Here is a tiny trained network, its code and every weight. The questions are about switching its units off for an input and a target symbol, where a switched-off unit gives its printed mean instead of its output.

import numpy as np


def w(rows, s, z=0):
    codes = np.array(rows[::2]) - 128.0
    scale = np.full(codes.shape[1], s)
    scale[-1] = z or s
    return codes * scale


def f(y):
    return np.maximum(y, 0)


def softmax(a):
    e = np.exp(a - a.max(-1, keepdims=True))
    return e / e.sum(-1, keepdims=True)


def log_softmax(a):
    a = a - a.max(-1, keepdims=True)
    return a - np.log(np.exp(a).sum(-1, keepdims=True))


def net(x, mask):
    ids = ['δεηθλξπ'.index(c) for c in x.split()]
    T = len(ids)
    res = E[ids] + P[:T]
    u = 0
    for l in range(2):
        r = res
        for j in range(2):
            rows = slice(3 * j, 3 * j + 3)
            q, k, v = (r @ M[l][rows].T for M in (Q, K, V))
            z = softmax(np.where(np.tri(T) > 0, q @ k.T / 3**0.5, -1e9)) @ v
            o = O[l][rows]
            res = res + np.where(mask[u + j], z, o[:, -1]) @ o[:, :-1]
        u += 2
        y = f(res @ A[l][:, :-1].T + A[l][:, -1])
        res = res + np.where(mask[u : u + 12], y, B[l][:, -1]) @ B[l][:, :-1]
        u += 12
    return log_softmax(res[-1] @ U[:, :-1].T + U[:, -1])


Q, K, V, O, A, B = {}, {}, {}, {}, {}, {}
E = w([
[104,152,153,129,227,138,120,187,188,106,108],'δ',
[123,97,48,105,119,139,186,148,77,105,139],'ε',
[133,161,187,80,124,159,88,142,72,86,125],'η',
[93,51,220,133,100,122,152,139,127,185,134],'θ',
[57,180,99,84,88,196,148,52,210,151,108],'λ',
[178,183,111,79,146,51,127,116,73,142,130],'ξ',
[184,185,92,187,70,149,139,253,135,155,77],'π',
],0.021)
P = w([
[160,211,134,188,87,203,249,74,102,102,130],'0',
[134,188,137,163,141,189,202,97,86,104,69],'1',
[148,178,128,145,145,180,184,122,95,107,91],'2',
[158,162,121,133,137,168,160,135,100,105,110],'3',
[160,158,119,124,129,153,125,148,105,108,116],'4',
[156,140,121,111,120,136,105,147,114,106,119],'5',
[152,130,118,99,115,125,84,161,118,101,121],'6',
[140,123,113,86,107,112,67,162,125,104,123],'7',
[134,108,116,75,97,99,57,176,132,101,128],'8',
[128,99,105,64,94,88,51,190,140,101,126],'9',
[117,98,105,51,89,83,38,199,147,103,129],'10',
[103,85,104,41,87,75,36,217,153,98,130],'11',
[101,78,101,28,84,66,28,219,160,96,128],'12',
[99,67,95,14,72,56,30,228,173,91,127],'13',
],0.011)
Q[0] = w([
[118,150,87,38,176,96,50,87,141,75,163],'0.h0',
[136,219,80,124,122,160,141,115,98,78,129],'0.h0',
[86,119,160,181,151,190,217,114,255,213,106],'0.h0',
[108,118,82,228,154,110,102,62,139,91,249],'0.h1',
[113,159,129,14,107,150,179,179,80,191,119],'0.h1',
[114,143,97,97,162,151,108,134,108,113,84],'0.h1',
],0.0093)
K[0] = w([
[80,121,106,49,86,82,105,147,184,97,158],'0.h0',
[160,164,52,15,103,150,106,147,204,62,70],'0.h0',
[133,188,189,157,184,179,255,63,59,151,114],'0.h0',
[175,200,203,219,152,145,239,109,111,80,136],'0.h1',
[154,32,106,59,134,96,6,216,176,135,156],'0.h1',
[157,94,138,112,107,113,129,182,135,158,108],'0.h1',
],0.0083)
V[0] = w([
[155,136,108,205,46,168,78,166,115,238,82],'0.h0',
[153,212,42,127,187,161,83,243,105,45,85],'0.h0',
[179,154,67,128,182,134,91,175,61,74,144],'0.h0',
[158,73,191,185,98,173,175,47,82,202,114],'0.h1',
[216,189,59,199,45,159,115,118,119,86,13],'0.h1',
[162,46,119,193,102,169,118,223,109,253,68],'0.h1',
],0.0049)
O[0] = w([
[134,97,102,29,156,112,79,184,138,148,220,144],'0.h0',
[107,109,137,69,151,142,127,77,118,196,84,253],'0.h0',
[34,150,141,101,137,134,178,140,157,187,97,183],'0.h0',
[63,103,144,69,63,91,191,149,148,138,62,51],'0.h1',
[171,76,102,149,107,115,150,120,151,2,80,165],'0.h1',
[86,140,110,150,113,122,55,69,103,64,62,127],'0.h1',
],0.0091,0.0065)
A[0] = w([
[167,187,214,91,133,170,139,118,94,94,125,93],'0.n0',
[125,223,105,142,57,109,49,54,136,61,200,83],'0.n1',
[126,164,138,178,137,164,125,120,133,167,51,167],'0.n2',
[59,150,133,91,182,100,161,108,93,134,113,106],'0.n3',
[126,78,154,120,214,108,74,2,120,71,107,117],'0.n4',
[149,180,141,90,142,26,117,151,78,96,136,63],'0.n5',
[79,139,163,89,99,114,167,49,114,123,129,207],'0.n6',
[105,39,73,127,118,189,171,95,54,144,146,93],'0.n7',
[154,142,126,128,123,76,171,166,109,136,119,159],'0.n8',
[119,99,105,68,150,166,156,45,124,144,139,93],'0.n9',
[107,117,110,130,209,142,113,181,111,136,110,57],'0.n10',
[121,151,139,160,194,86,97,84,89,155,133,3],'0.n11',
],0.0085,0.0038)
B[0] = w([
[75,13,152,57,164,134,119,160,120,197,130,226],'0.n0',
[101,69,96,169,182,178,46,149,73,201,46,171],'0.n1',
[137,141,146,166,80,71,171,186,179,57,167,210],'0.n2',
[136,145,105,121,61,92,118,60,148,14,200,243],'0.n3',
[157,119,114,56,67,180,244,235,218,203,134,191],'0.n4',
[149,20,143,65,174,143,136,4,152,86,60,254],'0.n5',
[80,158,135,109,104,179,78,42,170,189,74,224],'0.n6',
[3,166,64,161,118,143,234,129,14,70,39,174],'0.n7',
[159,165,178,180,84,128,110,40,168,200,116,210],'0.n8',
[160,183,88,228,75,167,148,156,124,26,202,209],'0.n9',
[212,158,169,26,90,115,93,125,162,156,161,231],'0.n10',
[150,75,125,183,107,106,190,104,143,123,173,174],'0.n11',
],0.0055,0.0058)
Q[1] = w([
[118,19,129,110,142,54,159,137,43,107,152],'1.h0',
[136,175,142,197,69,82,132,243,134,157,119],'1.h0',
[164,107,241,82,159,124,60,133,156,93,77],'1.h0',
[82,2,142,132,115,98,92,116,114,70,171],'1.h1',
[122,192,174,140,222,116,158,97,108,85,111],'1.h1',
[188,104,155,145,88,83,164,203,60,144,143],'1.h1',
],0.0091)
K[1] = w([
[98,93,108,111,158,35,183,124,34,161,102],'1.h0',
[121,105,110,175,82,118,155,241,178,123,39],'1.h0',
[99,93,185,113,153,97,1,154,208,174,121],'1.h0',
[49,166,171,189,105,67,67,106,71,178,58],'1.h1',
[132,130,181,198,140,169,182,100,186,127,142],'1.h1',
[97,170,101,50,63,101,112,110,171,104,172],'1.h1',
],0.0097)
V[1] = w([
[115,112,85,122,164,135,59,124,104,152,106],'1.h0',
[165,94,139,110,142,43,123,148,156,120,168],'1.h0',
[139,163,109,67,151,106,112,141,153,254,134],'1.h0',
[119,90,128,119,189,52,130,36,128,91,127],'1.h1',
[59,87,127,68,184,119,129,140,47,73,157],'1.h1',
[117,159,196,119,113,228,72,97,116,94,128],'1.h1',
],0.0074)
O[1] = w([
[84,150,170,181,57,86,199,106,195,135,138,99],'1.h0',
[92,190,108,137,102,191,162,85,101,160,79,86],'1.h0',
[136,124,126,162,113,128,168,109,99,44,111,253],'1.h0',
[180,62,59,90,68,125,180,166,152,142,172,36],'1.h1',
[185,53,143,196,201,114,142,174,86,174,73,46],'1.h1',
[118,208,138,153,188,187,254,138,169,173,134,223],'1.h1',
],0.0082,0.0034)
A[1] = w([
[104,201,100,180,83,182,218,124,173,77,148,195],'1.n0',
[98,107,138,75,207,77,95,177,131,163,175,74],'1.n1',
[54,195,174,140,148,163,169,68,116,63,62,152],'1.n2',
[159,130,97,206,172,133,183,190,158,192,142,2],'1.n3',
[145,142,54,116,119,137,107,101,162,174,119,20],'1.n4',
[133,174,78,193,61,193,63,135,73,49,93,142],'1.n5',
[131,194,58,140,113,203,111,106,123,146,85,64],'1.n6',
[141,86,133,150,198,81,57,153,166,165,133,28],'1.n7',
[110,39,182,100,183,171,47,109,90,124,170,121],'1.n8',
[93,108,152,97,106,76,210,103,205,71,88,103],'1.n9',
[199,117,210,43,184,49,54,177,147,203,131,119],'1.n10',
[144,133,177,198,145,92,139,159,121,73,254,92],'1.n11',
],0.0077,0.0055)
B[1] = w([
[94,76,159,198,129,100,66,92,117,66,80,205],'1.n0',
[174,172,165,140,98,103,69,91,228,148,81,151],'1.n1',
[159,123,101,149,54,135,197,178,157,121,166,248],'1.n2',
[172,139,106,92,95,114,144,1,143,152,61,133],'1.n3',
[133,140,146,169,122,118,119,190,136,159,100,145],'1.n4',
[131,140,152,95,169,74,164,172,91,112,134,171],'1.n5',
[174,156,174,129,135,125,130,160,94,206,147,165],'1.n6',
[102,112,118,143,106,122,168,120,38,77,33,139],'1.n7',
[153,137,140,107,144,31,181,176,73,174,137,172],'1.n8',
[117,186,111,185,180,140,74,122,95,165,150,206],'1.n9',
[70,100,98,184,125,210,150,89,135,103,176,191],'1.n10',
[221,253,91,174,142,131,100,132,123,79,142,134],'1.n11',
],0.0083,0.011)
U = w([
[107,105,67,150,119,119,174,143,36,22,103,76],'δ',
[167,199,99,126,156,125,100,165,87,165,185,59],'ε',
[129,122,139,133,152,121,119,126,231,28,138,236],'η',
[204,166,100,95,104,77,177,58,146,110,94,190],'θ',
[195,158,167,79,116,1,155,174,151,58,74,34],'λ',
[200,115,73,110,68,76,176,184,191,112,170,5],'ξ',
[91,111,209,33,95,117,174,149,134,164,129,237],'π',
],0.0053,0.0026)

Each question gives the input, a string of symbols that net reads in full, and the target symbol t.
The units are the heads (3 rows each of Q, K, V and O) and the neurons (one row each of A and B). Each row of codes is followed by its name. A weight is (code - 128) times the scale printed after its matrix; where a second scale follows, it is the last column's (O, A, B and U).
mask holds one flag per unit, layer by layer, with each layer's heads first. A switched-off unit (its flag False) gives its mean, the last column of its rows in O or B, instead of its output. The means were averaged over made-up inputs and are rounded, as every weight is.
A unit's drop is (log p(t) with every unit on - log p(t) with that unit switched off) / (log p(t) with every unit on - log p(t) with every unit switched off).
The circuit of an input: a set's keep is (log p(t) with only the set's units on - log p(t) with every unit switched off) / (log p(t) with every unit on - log p(t) with every unit switched off). Starting from the 12 units with the biggest drops (on a tie, the unit counted first), units are removed one at a time, each time the one whose removal leaves the highest keep (on an exact tie, the one counted first), for as long as the keep stays at least 0.8.
units of the circuit, in order: the units of the circuit, biggest drop first
most important unit: the unit with the biggest drop
k most important neurons: the k neurons with the biggest drops, biggest first
k most important neurons of layer l: the k neurons of layer l with the biggest drops, biggest first
heads that matter: for each layer, one digit per head in row order, 1 if its drop is at least 0.15 and else 0, layers parted by /
input ξ δ λ δ η λ λ ξ λ, target ξ: units of the circuit, in order : (1.h1 0.h0 0.n5 0.n1)
input λ θ ε π ξ θ λ η ξ ε δ θ, target η: 2 most important neurons : (0.n1 0.n6)
input π η δ ξ ε θ η π θ θ π, target π: units of the circuit, in order : (0.h0 0.h1)
input ξ θ δ δ δ π θ λ η δ ξ λ, target θ: 3 most important neurons : (0.n1 1.n3 0.n0)
input π ε π, target δ: 3 most important neurons : (1.n10 1.n7 0.n3)
input δ δ δ η ε δ η δ λ δ λ, target ε: most important neuron : (0.n9)
input ξ ξ ε θ π ξ π π, target λ: units of the circuit, in order : (0.h1 1.n5)
input θ δ ε η ξ ξ δ π η ξ δ θ, target ε: units of the circuit, in order : (0.h0 0.h1 1.n11)
input θ π λ π, target η: 2 most important neurons of layer 0 : (0.n1 0.n4)
input π δ θ π δ η η ε ξ δ ε δ δ π, target ε: units of the circuit, in order : (0.h1 1.h0)
input θ λ ξ ξ π ξ ξ η λ ε δ δ θ, target η: 3 most important neurons : (0.n6 1.n0 0.n1)
input θ π λ π λ, target λ: units of the circuit, in order : (0.h1 1.n5 0.h0 1.n10)
input ξ ξ η λ δ ξ δ ξ π λ, target ε: units of the circuit, in order : (0.n1 0.h1 1.n6 0.n5)
input π η η λ ε π, target θ: heads that matter : 10 / 01
input η ξ θ λ ξ θ ε π ε λ, target ξ: most important unit : 0.h0
input π ξ π, target ξ: heads that matter : 01 / 11
input θ π ξ ξ λ ξ η, target π: 2 most important neurons of layer 0 : (0.n0 0.n9)
input ξ η λ, target η: 2 most important neurons of layer 1 : (1.n0 1.n8)
input ξ δ θ π δ λ π δ ξ π ξ θ, target λ: 4 most important neurons of layer 1 : (1.n8 1.n5 1.n11 1.n9)
input ξ ε ε θ ε ξ θ, target δ: 2 most important neurons of layer 0 : (0.n7 0.n5)
input η π ε π, target δ: heads that matter : 11 / 01
input π θ π ξ ξ π η ε θ ξ π ξ θ, target ξ: 3 most important neurons of layer 0 : (0.n6 0.n5 0.n1)
input π π η ε η θ π, target θ: 3 most important neurons : (1.n3 0.n0 0.n3)
input θ π ξ ε θ, target λ: 2 most important neurons : (1.n8 0.n5)
input ξ ε ξ ε, target ξ: most important unit : 1.h0
input ε π λ π, target η: 2 most important neurons of layer 0 : (0.n4 0.n1)
input θ δ π η δ ε δ λ ξ π δ ε δ π, target ε: heads that matter : 11 / 10
input ε η θ π η π λ η ε δ π λ, target θ: heads that matter : 11 / 11
input ε θ ξ λ η π, target λ: heads that matter : 00 / 00
